(in the rows, 128 means zero)
Group, then class
[162 144 147 129 158 135 122  99 134 119 135 166 129  99 129 149 146 101
 137 117 121 123 154 126 168 174 149 132 129 140 121 146 126 120 104 120
 140 103 113 124 135 123 138 158 131 104 144 100 138 127 147 141 132 140
 127 127 140 148 101 138 135]
Rilod.V
[118 119 117 104 127 115 128 140 128 143 124 150 138  79 121 128 118 174
 111  81 116 132 138 112  93 200 114 163 114 127 118 143 112 131 113 161
 109 160 134 143 125 116 144 171 142 103 106 169 132 117 113 122 109 172
 133 104 103  95 107 126 109]
bebel.P
[156 158 128 109 166 145 115 110 137 128 129 189 151  63 123 160 134 181
 136 107 142 136 162 111 113 237 131 152 136 139 150 164  92 116 100 138
 114 125 108 143 164 113 154 176 124  86 132 120 113 123 133 140 117 183
 138 115 111 135 101 130 129]
ded.C
[171 160 127 135 155 144 116 102 141 125 131 186 142 104 121 157 122 138
 140 120 129 133 166 110 139 175 127 118 141 144 134 158  88 184 111  84
 145 110  97 153 147 119 136 163 116 104 140 104 134 129 149 137 120 193
 133 158 134 160 106 139 142]
Rilod.F
[188 137 119 150 155 135 117  62 114 127 126 187 143 102 117 142 117 133
 129 119 117 136 170 121 145 139 135 112 134 156 146 152 104  97 128  70
 127 116 113 142 143 123  96 152 118 107 141  97 140 133 150 135 130 171
 131 171 167 164 100 151 147]
Rilod.F
[119 148 117 114 120 120 103 157 125 127 136 138 130  89 114 132 104 185
 138 103 106 141 139 109  90 167 101 142 125 122 119 148  92 117 122 133
 120 144 125 164 143 132 140 149 133 127 116 160 130 108 123 127  88 178
 151 130 109 127 133 136 121]
ded.N
[173 135 125 131 150 136 115  77 119 125 128 207 136  67 118 140 121 152
 141  96  90 121 173 111 141 220 144 136 139 155 137 160  99 121 128  89
 148 124 118 152 149 117 114 183 126  93 124 134 152 144 129 128 125 187
 133 142 124 142  56 154 138]
Rilod.F
[ 91 126 127  97 128 114 115 151 139 130 132 133 126  98 109 128 118 203
 147 112 123 130 128 126  69 202 101 160 122 123 107 147  85 135 111 166
  99 159 142 139 127 141 158 158 141 119 101 174 131 110  99 124  99 171
 155  87  92 105 117 127 100]
ded.N
[178 144 125 127 160 143 122  88 109 118 141 169 147 115 128 150 138 107
 125 134 123 127 150 122 166 153 150 124 152 153 124 145 129 118 122  98
 149 110 118 128 149 119 104 155 118 109 157  86 148 141 156 133 133 147
 122 156 135 151 103 140 142]
Rilod.F
[ 96 138 135 115 118 135 125 128 129 134 123 117 132 108 117 121 113 214
 133 120 126 147 127 108  79 144  93 145 117 115 129 143  92 115 111 152
  95 157 112 143 123 136 132 143 137 108 112 143 124 115 119 150  97 156
 159 130  94 122 132 117 118]
ded.N
[169 144 124 133 160 153 121  93 140 119 131 169 139  96 118 148 142 121
 135 121 129 125 164 120 149 160 141 130 111 175 147 155 107 126 124  87
 135 117 117 135 144 113 124 151 122 126 147  97 142 144 130 130 131 157
 132 143 134 142  97 141 149]
Rilod.F
[166 166 125 125 159 150 113  94 134 117 129 197 139  79 120 160 151 133
 150 115 122 133 168 123 143 225 136 143 138 149 123 161  93 115 108  88
 131 115 119 181 148 122 148 179 131  99 124 113 136 137 156 152 119 173
 136 110 124 144  86 146 132]
Rilod.F
[108 147 108 122 137 130 121 161 139 132 121 150 130  77 110 149 120 178
 141  93 145 137 143 101  79 218 100 158 122 112 108 152  83 118  86 154
  86 147 129 145 142 135 168 160 148  96 115 150 121 115 119 147  88 165
 161  83 105 107 124 123 119]
ded.N
[148 141 122 130 129 131 123 124 123 129 135 147 153 114 114 129 114 145
 132 114 116 129 151 110 124 143 114 120 127 136 119 144  98 117 127  97
 142 129 132 138 142 124 123 144 118 125 122 137 111 112 132 129 120 164
 115 137 121 132 134 141 130]
bebel.L
[101 125 141  94 146 125 120 115 143 130 125 169 141  63 128 123 138 194
 135  88 108 124 137 114  90 252 120 179 112 144 110 164  94 145 103 181
  91 151 136 137 143 126 165 196 168  69  85 166 148 131 104 134 119 164
 156  76  81 108  78 130 115]
ded.N
[118 146 124 102 125 138 139 146 131 146 133 136 136  97 117 131 117 197
 137 115 149 138 152 101  77 172  80 140 119 114  88 141  69 118 112 118
 108 162 126 152 126 135 147 157 146 116 116 146 120 105 121 129  91 173
 156 127 108 119 128 131 113]
ded.N
[156 159 126 126 165 150 109  96 136 129 131 170 154  68 116 159 131 181
 137 107 139 139 167 100 117 200 130 142 130 143 127 152  78 108 112  99
 132 124 125 148 155 118 146 168 139  82 121 105 142 119 142 139 113 180
 128 136 113 153 100 137 132]
ded.C
[132 140 119 125 135 124 119 128 114 116 131 149 135 111 110 131 118 163
 138 120 126 130 141 107 122 165 115 129 134 139 128 141  88 124 129 119
 121 139 132 149 120 126 124 146 121 117 130 148 139 120 119 126 110 170
 140 147 132 121 120 140 126]
bebel.L
[161 123 139 123 171 133 119  50 126 121 133 196 143  89 127 132 165 147
 125 119  93 109 163 130 142 225 151 152 119 170 127 142 129 148 133 102
  93 123 134 111 140 122 127 191 120  95 134 107 165 170 133 139 147 128
 126 120 110 133  41 128 119]
Rilod.F
